Each row was made from one path, in order. Every step used is in the known rows, and no mark comes twice. Write each row's path.
Each row is shifted at random along 6 fixed directions that mean nothing.
Known rows:
A, X, Z, K: [  26 -110 -172 -101  152 -280 -175 -185  164  -97 -152  165 -273  288
 -136   52  -34  -80 -197 -320 -280  -26   67  128  164   29  345  292
  289 -132   57  235  245   74  388  -15   -8  104   70 -196 -505 -219
  147   38   38 -144  131   50    5   51  154 -100  -88 -118   85 -198
  135]
Q, N, F, K: [  81  -61  -42  219  216 -247 -334 -439  259 -152  163  231 -144  127
  -72   66   71  243 -297  134 -260   67 -123  -30   37  165  478  343
  299   41  147  -23  118  -94  222  311  125   16   62 -141 -437 -134
  -22  205  -40 -156  249   75  118  -30   23 -140 -142 -210  -17 -233
   41]
F, K, S, E, Q, N, X: [ 174 -164   73  119  298 -170 -162 -249  203 -170  123  -55 -282  295
  -97  102 -101  147 -497  249 -209   74   -1 -103   40  207  517  478
  172  -20  112   91  103   51  245  334   79   59  -39 -133 -410  -36
   89  160 -105 -176  316  239  -28   33  232 -109 -141 -225  148 -257
  -11]
S, E, K, A, X, Z, L: [  14 -266 -191 -328  222 -400   29   16  344 -204 -228 -281 -459  266
 -203  146 -134 -133 -300 -368 -200  -47   42   55  387  375  449  325
 -107 -408 -206  525 -177  304  308  338  -31 -174 -354 -179  -41  142
  632  117 -183 -279  204  363  -52  468   73   16    3 -244  341 -164
  238]
X, S, N, F, A, L, Z, K: [ 348  -68  -49 -524  296 -279   93  -87  357 -134 -138 -433 -481  260
 -115  151  355 -400 -441   40 -332  -35   -7 -157  397  141  602  490
  333 -356   31  236  200 -120  281   98   41  202 -317 -228 -295   35
  449 -128  192 -119  212  335 -169  -28  265  -80 -271  -99  265  -11
  209]
S, K, F, Z: [ 304  -33 -101   72  277  -66 -405 -311  239   74  -38    7 -543  120
 -272 -144 -237 -203 -495   -6 -298 -170  202  113  194  -89  270  412
  281  -42   47   23  318   -4    5  -75  -74  156  -72 -280 -501 -200
 -100  -95  122 -144 -101   13 -180 -201  162  -26 -198 -184  -17 -215
  -44]
X, N, Q, K, S, E, A, L: [ -70 -246 -110 -138  264 -233 -481 -212  228 -149   40  372 -251  326
 -259  -39  153  -60  -83  -61 -290  202   22  345  353  138  322  236
  150  -55  122  160  143   58  100  212  -20  -77   44 -172 -290 -115
  352  273  -30 -122  361  125  126  476    0   39  148 -194   80 -263
   21]
L, Z, A, E, Q: [ 170   37 -220  166  153 -263  -68 -193  163   -8 -200  -88 -316  180
 -280  162  -76 -126 -313   42 -196  -16  -34  141 -154   -4  423  390
  106  -58  -44  256  120  205  310   77  114   40    6 -144 -524 -218
  113 -152   73 -156  189   73 -180  188  213  -16  -39    5  197 -192
   89]
K, A, L, Z, N: [ 222  -99 -139 -295  221 -260  -31 -129  189  148 -235 -106 -444  205
 -429 -137  208 -514 -267  -44 -202  -92  168   48  401 -243  349  530
   41  -88   11  249  291 -107  301  -94  198  328  -10 -311 -376 -213
   92  -93   34 -232  259  235  -28  -93  192    1  -80   -2  202 -173
  128]
A, E, K, F: [  15  -26  -95  459   25 -445 -238 -229   55  120   20  166 -192  222
 -170   15 -437   88 -184 -123 -249   83  -13  142 -283   -2  382  336
    2  110  -13  189  190  359  359  148   99   74  248  -99 -576 -365
   15  102 -214 -201  216  166   53  115  265 -165   55 -113   56 -377
  -12]
E, K, S, Q, N, X, Z, L: [ -18 -199  -73   57  226 -271 -414 -322  149 -362   57  288  -34  415
 -139   79  275  194 -274  -27 -120  286  -42  188  280  383  558  379
  138  104  169  347  190   60  224  369   59  -36   -5 -100 -428 -125
  146  307 -136 -198  392  108 -132  183  277  -97   16 -119  184 -256
  -32]
Z, L, K, A, E: [ 282  126 -205   37  203 -258 -268 -190  214   91 -360 -105 -457  145
 -323  -94 -128 -234 -185 -196 -211 -128   91  148  -69 -354  306  486
  -57   16  -31  103  174  320  226   38  -21  104 -115 -248 -336 -277
   10 -171   15  -98   97  121 -206  -60  207  -42    8  -18  261 -299
   84]
A, L, K, F, Z, N, X, S: [  85 -110   11 -192  205 -257 -357 -339  152 -149  -73  183 -193  266
 -156   26  207 -128 -249    9 -187  155   73  132  276   47  551  333
  142    4  156  179  315   14  332  331  138   97  -59 -192 -420 -169
   94   91  -42 -205  358   90 -124   41  197  -49  -78  -46  183 -238
  -13]
F, K, S, Q, N, Z, A: [ 103 -292 -186  238  387  -55 -663 -468  174 -290  -60  385 -265  216
 -285  -91  200  -85 -473  198  -35   27  229  189  338   20  244  431
  298   79  232   54  360 -123    5  155   54  110   30 -373 -496 -222
 -138  199 -122 -184  302  -12 -199  -86  154  156 -143  -59    6 -248
 -160]
Z, N, F, K, L, A: [ 215   31 -212  -23  206 -255 -240 -399  276 -123  -52   11 -301  114
 -175  -83  112 -105 -262    1 -289   98  -93    7   88    2  479  388
  215  -26   59  -33  223  -50  294  275  183  114 -123 -173 -347 -126
  -11  -25  104 -120  331  171 -174  -45  107 -151  -42 -134  105 -290
   45]
K, S, E, Q, N: [ 134 -161   48   16  228 -275    5 -190  218    2   28  -20 -237  255
 -227  -58  -99  -87 -387  213 -387   57 -102 -108  148  159  534  462
  277  -29   62  139  129  -37  238  167  134  135  106  -88 -445  -46
  166  130   46 -237  337  235   88   86  203 -175  -36 -276   76 -206
  136]
K, A, E, Q, S: [ -21    2   52   96  108 -336 -147 -204  174 -147 -170   84 -326  176
 -193   45 -224  -21  -30   15 -446  181 -181  312  -28  233  564  327
   94 -129 -174  178    6  260   25  159   67 -219   -2  -49 -232   82
  486   33  146  -48  330  193  194  665 -169  -75  215 -229  148 -146
  231]
E, K, A, X: [ 124 -113 -107  118  135 -319 -275 -160  137   30  -58  -67 -440  277
 -235   44 -276   23 -241 -272  -69 -133  217  128  102  -87  214  437
 -241   38   -8  258   53  307  142   88   46   47  -41 -239 -260 -235
  105   44 -285 -189  143  180    5  198  125   76  -46  -92  244 -218
   44]
S, Q, N, F, K, L, Z, A, X: [ 343  253 -294 -412  226  -20   15 -279  280  -49 -182 -286 -582  215
 -222  104  194 -162 -342  -95 -407   76 -129   78  111  222  747  479
  349 -331 -106   41  302 -110  356    5 -106  135 -289 -148 -436   50
  190 -254  405  111  167  265 -200   21   66 -259 -143  -81  318  -41
  164]
N, F, L, K, S, E: [ 511 -177   43 -234  403  -65 -588 -141  212  181 -109 -358 -675  268
 -283 -259 -137 -299 -612  321 -142 -229  620   74  190 -417  104  574
 -148   99  167   31  258  156 -149  -40  -55  342 -274 -439 -312 -282
 -214 -193 -172 -166 -109  298 -459 -393  460  231 -333 -122  168 -254
 -240]
F, Z, A, L: [  56 -157 -182 -126  252 -198 -409 -296  261 -389 -251  -30 -355  -16
 -239  109   87 -147 -332 -128  -75 -149   67  270  317  116  258  346
  -13 -121  -50  213  -30  106  129  274   83 -234 -302 -294  -66   20
  425   19 -154 -241   77    3   24  378 -109   88   15 -165  169  -90
  101]
Z, A, E, Q, N: [ 201  -93 -122   59  333 -207 -327 -182  309 -109 -187 -107 -437  205
 -342  166   63   72 -512   54  -28 -212  144   80  108  -59  193  451
  -12   88   13  233 -105  136  201  186   76  -44 -188 -310 -201  -78
   33   64 -226 -244  145  132  -40  150    5  156  -63 -104  192 -206
   62]
F, A, X, S, E, Q, N: [ 101 -359   81 -371  262 -223 -173  137    6   92   57  -86 -505  425
 -205   78 -197 -167 -430  108 -349  -43  387  227  217 -109  246  347
    6 -204  -78   -9  244  145  183 -181  -35  194   30 -350 -467  -82
  437 -133 -191  -98  276  410   35  291  228  147  -65 -233  141 -238
  -53]
N, X, Z, L: [ 225 -195 -150 -259  298 -238 -240 -168  208  -93  -38  -23 -260  310
 -156   11  189 -160 -420  -89 -121  -83  191  -47  274  -60  239  503
  144   39  230  291  175  -23  387   71  170  313  -26 -278 -415 -265
  -51   53  -71 -260   50   86 -160 -261  343    6 -271 -129  131 -168
   14]
X, N, S, E, A, L, Z: [ 111 -316    2 -433  233 -469  404   90  347 -144  -37 -403 -228  250
 -108  245  243 -288 -249   48 -358   77 -154 -224  454  371  605  438
   88 -443  -24  460  -66    0  445  294  162   94 -117  -76 -173  133
  684   79  -25 -319  383  424  133  445  299  -93 -139 -227  311  -27
  327]
E, Q, N, Z, A, X, S, K, L: [ 139 -275 -228 -296  424 -168 -382 -181  219  -70  -10  174 -444  454
 -314   14  226 -234 -479 -229  -58  -83  335   77  484  -27  193  445
  148  -38  232  281  230  -56  263   72    0  274   -8 -329 -403 -218
    5  218 -196 -239  274  112 -228   33  173  170 -213   33  174 -106
   35]
A, E, K, S, N: [ 104 -194   51  194  275 -266 -348 -226  306 -118  -96   -7 -320  184
 -272   -5  -80  -10 -386   -6 -150  -91   60   44  208   19  243  442
  -45   40   81  300   82  134  135  231   39   50  -73 -231 -179 -123
   20  235 -192 -302  233   98   59  144  162   22   28 -174  113 -262
   22]
E, A, L, Z, K, S, N, Q: [ 250 -164 -171 -204  274 -329   53 -100  139   29  -71 -156 -389  436
 -295   -2  263 -481 -427  109 -195   55  140  -74  333  -56  407  576
  217  -82  161  354  393 -102  369  -43  124  432   67 -214 -579 -279
  103   28   39 -212  355  281 -138  -99  409  -40 -160   95  163 -128
   79]
E, Q, K, F: [  93  -68  -61  315  191 -189 -688 -330  116  108   53  369 -401  357
 -344 -185 -144   93 -279   52 -212   32  280  388   33  -75  182  245
   74  242   78   42  194  135 -258  -23   13  -33  102 -232 -543 -346
 -112   66  -98 -116  126   71  -54   94   38  123  -39  -73  -25 -301
 -130]
E, Q, K, S, N, F, Z, A: [ 132 -138 -126   15  325  -94 -564 -399  166 -278  143  160 -429  294
 -239   10  179   -6 -446  248 -192  108  103  242  202  305  423  355
  324   20   34   87  210 -103 -114  229  124  -31 -159 -225 -475  -27
   97   90   91 -102  236  102 -292  172  -34  114  -87 -113  -68 -196
  -63]
Q, N, F, K, S: [ 129 -153  105   59  313 -176 -519 -516  391 -254  -11  169 -299  125
 -158  -86  118  124 -346  250 -207   13   -3    5  320  211  477  377
  224   59  173   92   31 -121  -55  413  114  -91 -181 -202 -168   27
  -59  294  -29 -194  258   77   53   39 -134   30 -125 -239   28 -155
   53]
L, A, E, Q, K, F: [ 280  133  -89  190  238 -158 -528 -264  317  137 -250  -12 -618  241
 -385  -20 -175   72 -306   -6 -204  -85  185  332  -33 -133  299  345
   47   82  -14   95   21  281 -219   64 -100 -131 -189 -230 -308 -166
  -44 -132   19  -77   65  138 -155  165  -41  165  -39  -14  182 -216
  -16]
F, A, L, K, S: [ 185  -40  147 -115  105 -398 -102 -146  195 -165 -310 -319 -405  174
 -140   25 -146 -197 -127  -70 -317  -11   -3  142  180    8  556  416
 -115 -188 -112   96   14  302    0  235   -6 -199 -280 -137  -74   53
  642 -125  -84 -108  286  320   44  411  109  -63   75 -161  363  -82
  211]
F, K, L, X, Z, N, Q, S, E: [  84 -282   70 -450  311 -131 -170 -141  313 -224 -168   14 -412  364
 -197  -87  196 -219 -424  126 -409  172  114  162  459  141  568  338
  281 -285   41  207  221  -99  323  187  -45   48 -206 -260 -283   95
  248   89  141 -149  369  373    6  139  126   -5  -41 -208  156 -225
   41]
E, A, X, S, N, F, L: [ 145 -151  -85 -478  281 -220 -182 -181  224 -137  249  -34 -320  210
  -79  128  117 -163 -402   24 -353  -10  -14   11  332  129  369  380
   37 -172   85  136  221 -129  308  134  114  231  -61 -185 -329  -75
  250   59   57 -171  221   75   49  215   85  -19 -140 -252   86  -68
   45]
L, Z, A, X, N, S, Q: [ 226 -165 -146 -482  305 -137  169 -123  365 -183 -279 -240 -346  262
 -192  167  404 -302 -329  -20 -338   50  -37 -126  530  266  510  422
  350 -405   86  348  207 -167  344   50   68  190 -194 -216 -250   74
  289  -56  274 -127  340  171  -70  195  218  -51 -196 -184  366   25
  213]
E, K, L, A: [ 235 -141   -6  218  218 -330 -584 -257  347 -218 -280 -254 -426  204
 -291   18  -62  189 -306 -168   73 -172  250  229  275  -85  175  428
 -445  191   56  282 -248  463 -257  417  -36 -321 -442 -253  133  -97
  179   17 -443 -289  105  216 -192  334  162  201  -24  -59  398 -212
    4]
A, X, N, F, L, Z, K, S, E, Q: [ 304 -204 -150 -490  369  -67 -465 -151  191   84  -52  -66 -585  395
 -295  -94   93 -275 -526  220 -131  -41  489  159  295 -106  338  381
   76    1  126  254  374  -11  108    8  -49  315 -172 -354 -526 -263
 -235  -19  -40 -151  134  188 -472 -179  362  182 -222  -11  149 -286
 -174]
F, Z, K, S, E, A, L, X: [  99 -174  -96 -227  122 -292   83   37  -95  -49  -17 -148 -453  330
 -191  -74 -256 -442 -371    1 -331   44  192  200    1  -65  454  469
   26 -251 -153  165  430  184  557 -120   68  244   84 -204 -680 -175
  384 -226  -57 -131  240  398 -104  147  335  -99  -13  -26   91 -295
   23]
Q, N, F, K, S, E: [  24 -352  136   73  314 -206 -406 -272  202 -215    0   57 -323  219
 -161  -75  -65   83 -358  298 -291  121  165  118  247  227  385  340
  103 -142   27   58   78  113   24  323   50  -92 -133 -250 -237   81
  276  157 -178 -172  326  365  -15  219   77   -6  -78 -303   63 -299
  -35]
N, Q, S, K: [ 105  -50    1   94  222 -222  -50 -196  156 -104   41   83 -210  308
  -57   30    5  -59 -250   22 -516  205  -97   53   88  147  406  410
  486 -187  143   57  274    3  244  -40   21  141  167  -85 -459  -87
  311   44  228  -32  258  174  117  149  174 -244  -64 -233   75 -118
  141]
X, Z, A, L, K: [ 176   64 -258 -177  249 -125 -510 -344  386 -132 -298  136 -345  108
 -335   -8  258 -197 -171 -278 -179 -141   -3  299  318  -94  300  268
  101  -48  105  173  104    6   -7  118  -83 -105 -224 -224 -260 -195
  158  -68  156 -135   -8 -181 -133  172  -13  103  -40  -55  197  -74
  117]
K, L, X, Z, N, F, A, E, Q, S: [ 160 -102   56 -529  209 -373   98 -141  338  -72  -80 -128 -438  339
 -179   34  138 -251 -457  195 -340  123  -66  -40  237  236  833  426
  232 -201  -26  359  101 -141  535  286  181  179 -134 -149 -364   89
  180  117  111 -214  447  377  -21  140   -3   29  -71 -113  148  -82
  189]
F, A, E, K, L, X: [ 167  -95 -121 -272  275 -225 -166 -243  509   88 -191   68 -556   46
 -379 -270 -201 -357 -447  -52 -220 -253   43  -22  292 -118  351  348
  -18 -151   56  213  105 -182  308   77   56  201  -90 -294 -223 -171
 -172  206  -52 -261  163   56  245  -26 -195  193  -15 -105   83  -88
   87]
A, L, X, S: [ -26 -205  162  -64   89 -396  -48 -207  189 -190 -176  123  -18  225
 -105   45   89 -106 -174 -202 -251   67  -59   41  282  -24  464  350
  -69  -79  199  314  108  191  424  295  121  -43   84 -111 -227 -176
  396  109 -168 -311  439  105  265  297  267 -156  -34 -116  337 -116
  142]
K, F, Z, N, X, S, Q: [  87 -360   56  -71  299 -186 -334 -320  202 -295  -93  119 -226  286
 -154   23  162  -77 -513  206 -166  179  181   50  460  258  430  350
  247  -56  145  263  275  -10  241  306  150   77 -125 -291 -328  -19
  111  153  -60 -250  391  168 -154   64  269   13 -141 -241  169 -272
 -123]
F, A, L, K, S, Q, N, X, Z: [ 113 -218  130 -153  246 -251 -343 -214  159 -164 -200   78 -269  375
 -214   71  205  -40 -256   45 -147  146  149  216  447   72  598  409
   23  -98  154  159  234   96   37  242 -116  -24 -101 -225 -340  -76
  409   64 -166 -127  414  240  -58  219  272   48  -63  -57  351 -106
  -24]
S, K, L, A, X, N, Q: [   5 -140 -247 -424  291 -232   51 -284  464   -1 -233  307 -271  190
 -280 -122  156 -300  -61 -349 -524  163 -211  -50  633  165  455  184
  459 -412  208  141  255 -244  362  136  -40  150   62 -107 -236  -32
  206  245  309 -128  509   29  234  287  -78 -187   77 -217  213  -65
  249]

Which path is each row?
[ 116 -167  -65 -260  336 -291  -99 -177  199 -186 -112  -67 -287  136
 -176   71  241 -204 -452  263 -322   90   -4   47  225  134  522  497
  336 -258   46  174  238  -60  394  198  172  218  -54 -248 -383   39
  275  -13   18 -245  363  275  -78   52   95  -54 -121  -96   41 -140
   77]  Q, S, N, F, Z, L, A, E
[ 202 -138  138 -253  248 -264 -175 -211  276 -286 -185 -239 -306  260
 -136  190  196  -84 -262  -58 -195   30  -46   34  454  143  633  470
  -44 -205  103  230   74  119   84  421  -53  -94 -320 -151 -136   67
  545    1  -35 -178  316  195  -94  273  251  -49  -94 -136  394  -35
  138]  F, A, L, K, S, N, X, Z
[  12 -149 -166 -185  188 -402  -43 -374  202  -48  126  385 -219  323
  -77   59   42 -119 -307   26 -239  155 -103 -172  194  313  777  337
  584  -51  158  237  304 -223  503  293  218  267  229  -98 -713 -189
  -41  364   60 -201  486   97    0  -50   -8  -67 -166  -49  -36 -149
  147]  E, Q, N, F, Z, K, A, X, S
[ 143 -133   -2 -274  298  -84 -470 -175  336 -101 -158   32 -475  337
 -300  -23  109 -106 -257 -131 -291   81  159  317  320  -52  260  335
 -124  -13  112  249  198  134  102  110 -158   31 -233 -262 -127 -111
    6   89   77  -81  223  138    7  334  150   95   97 -114  275 -214
  -46]  A, E, K, L, X, S, N, Q
[ 336 -119 -157 -469  277 -214 -236 -137  297  -39 -364 -330 -539  368
 -284  130  230 -177 -352 -222  -91  -68  284   88  457 -168  344  539
    2   -2  132  317   94  142  292  172  -15  151 -351 -326 -117  -83
   54  -99  -29 -191  200  277 -282   18  293   84 -130  -43  411 -136
   72]  K, L, A, X, Z, N, Q
[  87 -279 -115 -350  266 -178 -334 -100   47  -84 -165  118 -497  302
 -221 -127 -149 -444 -356 -344 -266 -100  370  261  367 -170  189  356
  142 -230   25   89  410  128  315 -130  -47  214  -20 -364 -436 -208
  289  -63 -104 -135  167  158 -175   91  208   37  -80  -97  116 -207
  -19]  F, Z, A, X, S, K, L
[ 139   16  -98 -385  328  -69 -330 -369  424 -144 -251  120 -436  230
 -362 -110  502 -292 -188   80 -307  129  -24  215  498  159  513  381
  405 -114  123  266  196 -306   57  119   87   31 -216 -206 -180   23
   63  171  334  -94  291   82   59  119 -191   32   29  -38  142  -28
  183]  A, L, Z, N, Q, K, S
[ 126 -199  -96 -133  210 -242 -192  -81   42  160    0  133 -420  522
 -222   97   27 -100 -216 -258 -269   73  238  119  298 -120  370  475
  274  -88  149  144  374   67  256  -94  -76  315  183 -274 -620 -299
  167   37    5  -84  280  296  -15  -61  351  -48 -166  -50  144 -206
    3]  S, N, Q, K, A, X, Z
[ 106 -195 -227   43  316 -138 -454 -438  215 -161  -65  212 -284  150
 -338 -147  242 -205 -382  123 -163   52   95  144  320   21  348  333
  108  -90  147   85  318  -97   97  230  101  112  -73 -285 -475 -229
   15   43  -10 -193  317   73 -254  -24  170    1 -148  -23   70 -236
  -87]  S, N, F, K, L, Z, A
[ 219 -208 -111 -188  262 -253  -86  -42  100  -79  -41 -114 -453  429
 -174  128    3 -318 -480 -109 -203   19  210   37   78 -119  398  484
   57 -123   32  194  345  134  478   81   14  296  -25 -282 -549 -234
   83  -47  -79 -174  361  315 -234   22  489   23 -139   39  216 -274
  -41]  F, K, L, X, S, N, Z, A, E, Q
[ 231 -182 -139 -618  273 -284  176  100  124  194   93 -216 -544  484
 -114   65  -16 -425 -546  110 -394   37  257  -83  122  116  543  390
  388 -419   -6  203  305  -90  456 -124  112  441   37 -229 -698 -172
  308 -103   39 -125  256  492 -198 -115  317   43 -346  -40  132  -84
   29]  N, F, L, Z, A, X, S, E, Q, K
[ 306    4   72 -266  238 -182  -87 -128  211  -64 -151 -250 -411  505
 -192  161  310 -123 -511  -96 -226   99  147   59  337  -17  590  576
  170  -76  166  402  242  121  448  167  -75  130 -184 -190 -363  -72
  202  -71   50 -176  269  333 -207  -56  417 -159 -210  -13  388 -136
   84]  A, L, X, Z, N, Q, S, K, F
[ 168 -239 -123 -356  305 -267 -160   99  188  -45 -171 -221 -589  513
 -284  114   51  -89 -397 -214 -166   29  314  178  297  143  311  456
   -1 -179 -103  325  100  157  333  -36  -78  164 -209 -332 -286  -24
  286   31 -215  -95  162  537 -117  183  253   98  -52 -113  288 -224
    1]  S, Q, N, X, Z, A, E, K, L
[ 153 -338  205 -161  350 -243 -369 -165  137 -102  -44   62 -313  375
 -181  -45   30  -22 -411  105 -248   63  316   84  529  -64  342  400
   -9 -121  205   56  195  136    1  227   20   35  -88 -285 -295  -81
  304   33 -308 -211  391  375 -101   70  276   44 -208 -126  271 -204
  -96]  Q, N, X, S, K, F, L, A
[ 108   72 -150 -219   71 -250   79 -206  241 -188 -146    9 -286  176
 -105   58 -182 -268 -278 -156 -461  156 -304  116   14  279  813  331
  279 -288 -119  260  309   19  498  149  -19   13  -40  -22 -525  -69
  282  -10  291  -78  291  105   -8  233  185 -210  126 -167  193 -148
  112]  F, L, X, Z, A, E, K, S, Q
[ 178   32  -83 -468  315 -143 -289 -329  499  -60  -56  186 -528  240
 -275 -134  212 -229 -397   76 -322   47  -57   76  231   94  601  284
  300 -108   72  149  159 -261  324  227  107  118 -192 -220 -297  -28
 -107  192  242  -94  358  108  -10   62 -249  136  -16  -93   76 -139
   90]  Z, N, F, A, E, Q, K, L, X, S
[ -20 -379 -107   41  311 -338 -284 -162  206  -75 -290  134 -295  281
 -417 -183   -9 -363 -394   72  -92   13  272  156  346  -10  174  252
 -121 -145   92  318  100  185   66  228   86  -13  -22 -268 -277 -191
  344  152 -327 -345  458  179 -100  351  167  189   24  -45  230 -217
  -24]  Z, A, L, K, S, E, Q
[ -46  -38 -280 -116  244   -4 -382 -259  157 -294   93  313 -249  205
 -230  117  184  -90  -89 -130 -424  205 -150  438   80  193  327  228
  159 -226  -18  117  369  -29  274   24   19   26    1 -161 -498  -79
  163  -62  353   25  228  -72  -83  502   -5   12  126 -101   42 -216
   42]  L, X, S, N, Z, A, E, K
[ 268   67 -331 -374  340  -64 -252 -380  347  135  120  226 -381  263
 -340 -164  339 -419 -426  -84 -238  -32   10  -17  341 -116  409  433
  300  -52  299  241  490 -331  501  -15  109  549   82 -192 -630 -358
 -358   58  323 -167  201 -159 -330 -269  133  -11 -247   50   50 -125
   44]  E, A, X, S, K, L, Z, N, F
[ 156 -223 -165  139  323 -158 -427 -201   22  -55   14   62 -337  416
 -335  -11   62  -64 -353  261 -149  101  273  230   80  -16  304  443
   82   54   84   87  248  145    4  118   56  123   21 -245 -610 -196
   57  -57 -105 -136  284  251 -426  121  335  145 -109    9  113 -295
  -70]  L, K, S, E, Q, N, Z, A
[ 227   -6 -199 -152  378  -99 -464 -428  442 -387 -223   44 -233  154
 -161  252  444   95 -446  -50  -12  -57  -53   66  383  113  561  437
  177  -59  246  201   87   11  168  468 -144 -100 -329 -240 -182  -41
  118  125  -29 -185  276 -123 -238   66  116   79 -183  -17  386  -34
   82]  F, A, X, S, Q, N, Z, L, K
[ 376  -14 -140  152  357 -217 -413 -258  358  173 -148  -94 -552  285
 -385  115   40   35 -408   82   66 -209  260   -9  108 -224  337  585
  -15  222  159  246    8  115  -12  206  -45  174 -111 -298 -362 -263
 -351  102 -168 -233   90  120 -247 -156  185  281 -239  116  222 -176
   34]  L, K, A, E, Q, N, Z
